125 126 142 132  90
199  72 138 155 107
156 107 110 142 162
163 102 129 129 112
108 140 135 126 138
 81 167 116 111 130
129 136 129 112  98
|
 81 167 116 111 130
108 140 135 126 138
129 136 129 112  98
125 126 142 132  90
156 107 110 142 162
163 102 129 129 112
199  72 138 155 107

107 141 125 136 132 118 113 194 121  97
109 139 126 127 137 121 115 193 121  98
104 146 123 129 123 114 111 193 120  96
100 153 120 120 106 107 107 186 120  96
102 149 122 123 117 112 110 192 120  95
 99 155 119 125  99 105 107 181 120  98
101 150 121 124 112 110 109 190 120  95
|
 99 155 119 125  99 105 107 181 120  98
100 153 120 120 106 107 107 186 120  96
101 150 121 124 112 110 109 190 120  95
102 149 122 123 117 112 110 192 120  95
104 146 123 129 123 114 111 193 120  96
107 141 125 136 132 118 113 194 121  97
109 139 126 127 137 121 115 193 121  98

111 120 149 119  87 150  92 145 145 156 138
149 103 150 120 125 186 118 108 168 119 152
120  95 176 111  89 140 111 133 155 135 134
105 108  87  87 101 125 123 178 154 124 172
126 104 204 118 110 163 119 134 177 146 151
|
111 120 149 119  87 150  92 145 145 156 138
105 108  87  87 101 125 123 178 154 124 172
126 104 204 118 110 163 119 134 177 146 151
149 103 150 120 125 186 118 108 168 119 152
120  95 176 111  89 140 111 133 155 135 134

111 157 127 100
108 117  99 108
122  81 134 100
 92 164  75 113
116 208 119 122
112  91 119 109
128  90 143 104
121 135 129 117
|
116 208 119 122
 92 164  75 113
111 157 127 100
121 135 129 117
108 117  99 108
112  91 119 109
128  90 143 104
122  81 134 100

162  64  90 136 138
158 130 165 131 163
131 122 128 129 127
157  69  88 130 139
|
158 130 165 131 163
131 122 128 129 127
157  69  88 130 139
162  64  90 136 138

175 159 169
 85 101 191
 69 148 110
|
175 159 169
 69 148 110
 85 101 191

 51 141 114 184  95 189  61 120  48  54
113 129  91 120 159 179 147 202 207 106
 48  63 113  92 166 116  85 185 126 191
 79 185  85  84 166  61 193  50 150 169
|
 79 185  85  84 166  61 193  50 150 169
 51 141 114 184  95 189  61 120  48  54
113 129  91 120 159 179 147 202 207 106
 48  63 113  92 166 116  85 185 126 191

205 125 127 128 111 128 125 160 121 128 127 126 123 122
131 131 124 128 141 127 123 126 124 125 124  87 135 137
162 132 122 129 101 127 119 142 110 126 121 122 135 137
 85 116 126 116 130 118 129 113 134 121 125 127 107 110
135 118 134 124 166 126 136 128 151 126 130 109 118 114
|
162 132 122 129 101 127 119 142 110 126 121 122 135 137
131 131 124 128 141 127 123 126 124 125 124  87 135 137
205 125 127 128 111 128 125 160 121 128 127 126 123 122
135 118 134 124 166 126 136 128 151 126 130 109 118 114
 85 116 126 116 130 118 129 113 134 121 125 127 107 110

132 129 147 124 147 109
200 117  61 112  58 148
 93 184  47 150  73 180
 96 203 201 202 102  74
 94 173 135 208 174  69
|
 96 203 201 202 102  74
 93 184  47 150  73 180
 94 173 135 208 174  69
132 129 147 124 147 109
200 117  61 112  58 148
---
 94 201 153 160
165 145 129 160
 93 200 154 160
 92 204 154 162
|
165 145 129
 93 200 154

196 115 111
 73 114 101
190 150 100
 81 133 180
|
 73 114 101
190 150 100

141 214  93
175 173 143
124 158 118
122  49 190
|
175 173 143
124 158 118

139 182 141 155  65
114 185 145 144 110
170 171 146 173  58
 77  79 100  68 179
|
114 185 145
170 171 146

129 106  55 108 117
129 111 114 114 208
127  99 175  98 127
130 120  71 123 102
|
129 111 114
127  99 175

 82 141  49
 49 125 153
118  74 124
|
 49 125 153
118  74 124

193 125  88  61
166  91 138 117
159 134  76  93
116 135 172 141
151  98 129 118
|
166  91 138
159 134  76

 64 196 128
 61 136 188
 51 167 173
203 103  73
|
 61 136 188
 51 167 173

141 203 183
137 154 153
106 212 124
135 152 174
100  86  74
|
137 154 153
106 212 124
